[108 159 168 130 138 101 171 173]  k_179
[ 91 129 168 104 118  91 154 155]  k_482
[141 159 168 130 138 101 171 173]  k_746
chg k_482: [ 92 129 168 104 118  91 154 155]
1, [91]
chg k_482: [ 91 129 167 104 118  91 154 155]
3, [168]
chg k_482: [ 91 129 168 104 118  90 154 155]
6, [91]
chg k_179: [108 159 168 130 138 101 172 173]
7, [171]
chg k_746: [141 159 167 130 138 101 171 173]
3, [168]
chg k_179: [108 159 169 130 138 101 171 173]
3, [168]

[109 171 113 144 132 125 115 159 169 109  90] = k_482
[131 123 137 106  89 144 166 115 121 141 153] = k_380
[135 152 111 130  97 136 101  88 110 151  96] = k_746
[104 122 156 127  92 107 158 103 107 142 127] = k_11
[119  90 124 119 169 138 149 169 147  97  96] = k_143
[102 104 158 107 126 113 140  94 128 109 102] = k_610
[148 166 116 166 137  98 150  93 136 118 160] = k_904
[137 141 100 170  85 109 135  87 119  94 157] = k_581
[ 94 103 136 126 132  97 131 134  90 122 126] = k_228
[ 94 120 122 161 142 121 118 132  98  86 155] = k_179
[156 163  94 133 134  96 115 138 144 166 169] = k_218
[ 85 102 121 115 128 111 126 143 161 147 114] = k_827
chg k_143: [119  91 124 119 169 138 149 169 147  97  96]
2, [90]
chg k_482: [109 171 113 143 132 125 115 159 169 109  90]
4, [144]
chg k_143: [119  90 124 119 169 138 149 169 147  98  96]
10, [97]

[149 106 125 122 126 132 101 104 150] : k_228
[149 106 125 122 126 132 101 160  78] : k_746
[149 106 125 122 140 132 101 104 150] : k_380
[122 111 125 126 162 119 107 109 166] : k_827
chg k_228: [149 106 125 122 126 132 101 104 151]
9, [150]
chg k_746: [149 106 125 122 126 132 100 160  78]
7, [101]
chg k_827: [121 111 125 126 162 119 107 109 166]
1, [122]

[160 143 159 107 123 118 126 128 134  96 101  85 148 140 140 138 113 125
 159 144 154 134 134  94 132 166 159 143 168 113 100 172  84 147 113 153
 175  92 137] -> k_904
[125 140 124 139 115 128 152 133 128 119 116 164 161 138 153 155 155  92
 139 105  88  78 111 170 159 146  96 109 136 161 128 102 148  81 118 118
  94 149 126] -> k_218
[118 116 124 124 127 123 112 113 123 132 126 118 117 115 110 124 127 124
 119 134 129 129 115 122 116 116 117 124 118 121 126 119 126 124 128 115
 127 121 130] -> k_482
[122 123 128 128 126 126 125 125 124 130 129 131 125 123 124 126 130 130
 127 128 128 128 128 131 125 124 126 124 125 127 132 123 132 127 131 124
 126 129 126] -> k_746
[110 104 131 116 134 111  98 106 112 125 125 121 107 121 100 114 129 156
 115 155 148 163 120 111  91 109 127 134 125 106 160 130 134 157 166 131
 146 112 126] -> k_581
[131 121 135 114 126 120 114 124 123 122 124 104 117 122 118 113 111 144
 129 137 149 148 138 101 112 125 146 134 130 106 123 145 110 151 127 135
 148 108 124] -> k_179
[106 101 137 113 122 112 101 111 108 133 126 122 111 107 102 109 128 156
 125 147 153 153 134 117  98 108 131 121 120 104 150 124 135 151 145 121
 139 113 118] -> k_610
[142 129 147 112 126 118 119 126 128 112 112  99 131 129 127 126 114 138
 144 143 152 141 134 100 122 141 150 139 146 108 118 157 106 150 122 145
 160 102 131] -> k_228
chg k_904: [160 143 159 107 123 118 126 128 134  96 101  85 148 140 140 138 113 124
 159 144 154 134 134  94 132 166 159 143 168 113 100 172  84 147 113 153
 175  92 137]
18, [125]
chg k_610: [106 101 137 113 122 112 101 111 108 133 126 122 111 107 102 109 128 156
 125 147 153 153 133 117  98 108 131 121 120 104 150 124 135 151 145 121
 139 113 118]
23, [134]
chg k_228: [142 129 147 112 126 118 119 126 128 112 112  99 131 129 127 126 114 138
 144 144 152 141 134 100 122 141 150 139 146 108 118 157 106 150 122 145
 160 102 131]
20, [143]
chg k_482: [118 116 124 124 127 123 112 113 123 132 126 118 117 115 110 124 127 124
 119 134 129 129 115 122 116 116 117 124 118 121 126 119 126 124 128 115
 127 120 130]
38, [121]

[157 110 109 108 123 141 100 119 154 120 115 121 177 132 173 143 151 140
 158 125 129 107 173 126 132 112 143 105 138  92 135  90 109 152 142 114
 113 104 105 126 142 123 125 151 123 146 151 126 170 140 117 138 118 112
 124  96  99] -> k_228
[157 117 130 135 102 112 126 119 107 125 136 150  86 115 110 110 121  89
 143 107 144 141 118 126 132 163 104 160 121 174 129 136 115 152  91 132
 123 173 120 151  99 123 101 112 121 129 121 149  96 121 125 132 165 140
 113 157 164] -> k_11
[143 117 139 124 112 104 139 114 107 120 136 150  99 115  99 110 114  89
 143 107 139 148 107 119 127 150  94 160 118 174 132 147 115 130  91 127
 128 173 127 134  99 123 117  97 126 125 121 149  96 111 125 132 165 135
 118 157 164] -> k_610
[130 117 113 140 144 148 100 134 164 125 109 113 164 132 162 143 144 153
 111 131 118 100 151 132 117  99 153  94 141  92 120 113 109 130 168 137
 126 104 127 100 134 131 148 136 128 137 146 111 170 140 140 120  94 117
 121 116  99] -> k_380
[ 90 146 122 140 154 133 126 140 154 139 104 113 151 141 141 132 129 165
  80 143 113 121 129 125 112  99 153  94 134 106 117 136 127  96 168 137
 128  90 141 100 142 139 156 136 136 121 136 103 158 135 148 120  94 108
 130 126  99] -> k_581
[ 76 161 130 129 175 141 139 145 145 131 115  98 138 132 131 132 114 165
  80 149 113 121 118 121 117  99 163 116 124 106 129 159 156  84 155 137
 128 104 148 100 159 143 148 136 133 121 126 103 133 145 148 114  94 112
 132 136 109] -> k_827
[157 110 113 108 123 148 107 114 154 117 120 128 164 132 162 143 151 140
 158 125 134 114 173 126 137 125 143 105 138  92 129  90 115 152 129 109
 116 104 105 126 142 123 117 151 123 146 146 126 170 135 117 144 118 112
 127  96  99] -> k_179
chg k_11: [157 117 130 135 102 112 126 119 107 125 136 150  86 115 110 110 121  89
 143 107 144 141 118 126 132 163 104 160 120 174 129 136 115 152  91 132
 123 173 120 151  99 123 101 112 121 129 121 149  96 121 125 132 165 140
 113 157 164]
29, [121]
chg k_179: [157 110 113 108 123 148 107 114 154 117 120 128 164 132 162 143 151 140
 158 125 134 114 173 126 137 125 143 105 138  92 129  90 115 152 129 109
 116 104 105 126 142 123 117 151 123 146 146 126 170 135 117 143 118 112
 127  96  99]
52, [144]
chg k_179: [157 110 113 108 123 148 107 114 154 117 120 128 164 132 162 143 151 140
 158 125 134 114 173 126 137 125 143 105 138  92 129  90 115 152 129 109
 116 104 105 126 142 123 117 151 123 146 146 126 170 135 117 144 118 111
 127  96  99]
54, [112]

[121 116 102 151 116 144 133 119 128 128 110 151 140 125 136 117 119 120
 122 127 141 146 148 132 123 145 142 127 129 120 123 113 127 140 128 104
 134 127 128 133 115 121 131 136 115 133 129 121 136 128 132 136 126 135
 125]  k_143
[128 106 126 123 139 142 135 113 152 148 132 143 151 134 106 116 115 168
 106 132 124 113 132 128 116 158 157 127 111 121 116 146 100 139 141 109
 132 124 132 135 145 110 124 121 149 111 124 124 148 153 150 145 122 142
 140]  k_179
[126 128 151 135 153 120 121 114 155 130 123 136 132 136  95 115 106 134
 130 129 135 124 115 145 123 156 138 155 124 109 129 141 122 142 139  97
 133 132 134 122 132 117 135 143 168 119 120 110 143 141 113 134 130 128
 121]  k_904
[124 120 154 119 147 125 128 123 130 158 141 128 135 142 104 134 116 155
 119 130 131 111 125 124 120 132 136 141 126 133 114 144 100 120 124 125
 143 131 129 121 149 112 130 129 136 118 128 143 125 141 119 128 135 121
 124]  k_827
[121 144 132 125 142 119 123 143 122 132 128 119 123 127 134 136 113 127
 104 126 141 134 147 134 143 119 117 119 141 136 138 116 141 116 117 138
 126 139 131 128 126 138 130 140 138 114 127 135 124 120 127 131 114 128
 129]  k_482
[117 134  93 148 126 143 133 106 130 127 113 137 139 127 133 127 132 125
 118 139 112 136 144 120 140 143 136 126 135 138 129 134 116 140 128 123
 131 128 120 137 136 116 119 120 117 132 119 128 125 122 143 124 130 134
 149]  k_746
chg k_482: [121 144 132 125 142 119 123 143 122 132 128 119 123 127 134 136 113 127
 104 126 141 134 147 134 143 119 117 119 141 136 138 116 141 116 117 138
 126 139 131 128 126 138 129 140 138 114 127 135 124 120 127 131 114 128
 129]
43, [130]
chg k_179: [128 106 126 123 139 142 135 113 152 148 132 143 151 134 106 116 115 168
 106 132 124 113 132 128 116 158 157 127 111 121 116 147 100 139 141 109
 132 124 132 135 145 110 124 121 149 111 124 124 148 153 150 145 122 142
 140]
32, [146]

[109 143  99 141] : k_228
[153  96 151 109] : k_482
[ 91 146 147  97] : k_380
[100 100 139 108] : k_827
[109 143  99 120] : k_179
[ 95 100  91 124] : k_746
[100 100 117 162] : k_218
[140 125 166  93] : k_11
[140 125 166 149] : k_143
chg k_11: [141 125 166  93]
1, [140]
chg k_11: [140 125 166  92]
4, [93]
chg k_827: [100 100 139 109]
4, [108]
chg k_482: [153  96 151 110]
4, [109]
chg k_482: [153  97 151 109]
2, [96]
chg k_228: [108 143  99 141]
1, [109]

[113 132 133  95 107 112 101 151 134 169 129  84 126 134 131] : k_218
[120 149 176 156 158 143 128 148 166 141 126 134 110 138 154] : k_746
[ 93  92 123 126  98 123 161 106 109 132  99  94 115 129 116] : k_11
[166 137 109 144 117 104 107 138 132 151 109 159 107  90 143] : k_179
[127 124 107 162 158  98 125 153 154 140 126 124 128 125 152] : k_380
[128 125 106 108 122 132 124 133 149 148 122 120 127 116 128] : k_581
[115 113 120 153 150 159 143 135 146 133 142 135 104 159 128] : k_827
[141 102 104 152 128 133 101 137 164 142 127 135 100 133 144] : k_143
[115 113 117 153 150 159 143 135 146 133 142 135 104 159 128] : k_228
[ 97 116 135 113 115  86 126  91 123 134 148  90 118 116 115] : k_904
[164 106 129 137 134 132 130 116 156 141 129 157 117 155 134] : k_610
[128 125 106 108 122 132 124 133 149 148 122 120 127 152 128] : k_482
chg k_218: [113 132 133  94 107 112 101 151 134 169 129  84 126 134 131]
4, [95]
chg k_904: [ 96 116 135 113 115  86 126  91 123 134 148  90 118 116 115]
1, [97]
chg k_143: [141 102 104 152 128 134 101 137 164 142 127 135 100 133 144]
6, [133]
chg k_380: [127 124 107 162 158  99 125 153 154 140 126 124 128 125 152]
6, [98]
chg k_610: [164 106 129 137 134 132 130 116 156 140 129 157 117 155 134]
10, [141]
chg k_228: [115 113 117 153 150 159 143 135 146 133 142 135 104 159 127]
15, [128]
chg k_218: [113 132 133  95 107 112 101 151 134 169 129  84 125 134 131]
13, [126]

[131 129 179 102] : k_827
[118 135 179 115] : k_228
[ 98 101 110 141] : k_904
[153 129 110 146] : k_11
[ 77 134 127 142] : k_610
[153 129 110 150] : k_179
[153 151  85 143] : k_746
[131 129 179 111] : k_380
chg k_179: [153 129 110 151]
4, [150]
chg k_179: [153 129 110 149]
4, [150]
chg k_827: [130 129 179 102]
1, [131]
chg k_11: [154 129 110 146]
1, [153]
chg k_228: [118 135 179 116]
4, [115]
chg k_228: [118 135 180 115]
3, [179]

[103 110 100 152  96 145 135  89]  k_581
[118 118 133 143 131 116 115 102]  k_218
[ 87  86 134 133 113 157 126 156]  k_143
[118 113 123 143 121 124 141 113]  k_827
[111 113 135 135 115 128 120 128]  k_610
[134 134  99 114 150 144 131 131]  k_228
[133 130 127 102 140 106 115 124]  k_11
[139 136 122 118 147 118 128 126]  k_179
[130 127 137 142 120  99 129 113]  k_380
chg k_827: [118 113 123 143 121 125 141 113]
6, [124]
chg k_11: [133 130 127 103 140 106 115 124]
4, [102]
chg k_11: [133 130 127 102 139 106 115 124]
5, [140]
chg k_581: [103 110 100 152  96 145 136  89]
7, [135]
chg k_380: [130 127 138 142 120  99 129 113]
3, [137]

[114 120 127 131 133 132 135 129 125 116 113 121 124 135 167 129] : k_11
[141 130 109 114 130 134 124 117 123 136 140 128 123 124 164 133] : k_827
[118 137 130 130 129 128 133 138 133 135 137 134 130 127 114 127] : k_610
[136 137 138 118 124 126 133 140 131 122 114 129 133 136 153 125] : k_143
[137 134 113 119 132 128 120 116 133 135 121 125 131 137 109 123] : k_228
[145 125 109 112 126 131 104 128 125 117 126 136 138 136  99 124] : k_581
chg k_11: [114 120 127 131 133 132 135 129 125 116 113 121 124 135 168 129]
15, [167]
chg k_581: [145 125 109 112 126 131 104 128 125 117 126 137 138 136  99 124]
12, [136]
chg k_228: [137 134 113 119 132 128 120 116 133 135 121 125 132 137 109 123]
13, [131]
chg k_827: [141 130 109 114 130 134 124 117 123 136 141 128 123 124 164 133]
11, [140]

[114 166 115 105 119 137 125 109] : k_610
[104 122 152  96 149 131 141  95] : k_11
[100 122 142  97 149 124 136  98] : k_904
[ 97 119 152  93 149 124 140  95] : k_746
[140 156 142 107 142 152 130  81] : k_228
[111 142 111 109 157 136 135 112] : k_143
[100 122 142  97 122 124 136  98] : k_482
chg k_746: [ 97 119 152  93 149 124 140  94]
8, [95]
chg k_610: [114 166 115 105 118 137 125 109]
5, [119]

[126 131 117 135 141 118 140 135 119 138 127 114 152 128 124 138] -> k_380
[133 129 132 124 121  97 121 141 122 130 125 119 137 118 129 123] -> k_179
[123 112 139 120 120 134 123 120 133 125 131 135 137 126 123 137] -> k_827
[123 112 139 120 120 134 123 120 133 125 131 135 102 124 143 128] -> k_11
[133 107 124 137 133 129 131 115 129 137 115 119 127 115 141 134] -> k_143
[120 126 122 132 128 126 128 138 122 121 133 127 132 126 135 120] -> k_746
[122 137 124 132 130 121 135 142 125 141 127 123 148 133 131 123] -> k_482
[122 137 124 132 130 121 135 142 125 141 133 124 148 133 131 123] -> k_610
[124 135 105 143 137 131 145 130 117 130 128 115 153 130 132 123] -> k_904
[124 128 117 135 135 115 129 140 116 120 134 118 146 123 128 121] -> k_218
[116 130 129 133 134 110 130 153 125 139 129 123 137 119 126 132] -> k_228
[146 131 174  92  92 108  99 120 138 127 143 146 102 126 131 101] -> k_581
chg k_179: [133 129 132 124 121  97 121 142 122 130 125 119 137 118 129 123]
8, [141]
chg k_581: [146 131 174  91  92 108  99 120 138 127 143 146 102 126 131 101]
4, [92]
chg k_218: [124 128 117 135 135 115 129 140 116 121 134 118 146 123 128 121]
10, [120]
chg k_904: [124 135 105 143 137 131 145 130 117 130 127 115 153 130 132 123]
11, [128]
chg k_143: [133 107 124 137 133 129 131 115 129 136 115 119 127 115 141 134]
10, [137]

[118 141 115 163 147 121]  k_179
[104  93 105 139 159 146]  k_746
[116 118 123 147 115 140]  k_827
[138 130 131 112 115 134]  k_904
[114 115 140 123 102 130]  k_610
[146 124 118 136 134 152]  k_218
[130 132 157 135 114 143]  k_143
[132 137 126 150 155 177]  k_11
[149 143 133 152 123 162]  k_228
chg k_179: [117 141 115 163 147 121]
1, [118]
chg k_179: [118 141 115 163 147 122]
6, [121]
chg k_610: [114 115 140 123 103 130]
5, [102]
chg k_11: [132 137 126 149 155 177]
4, [150]

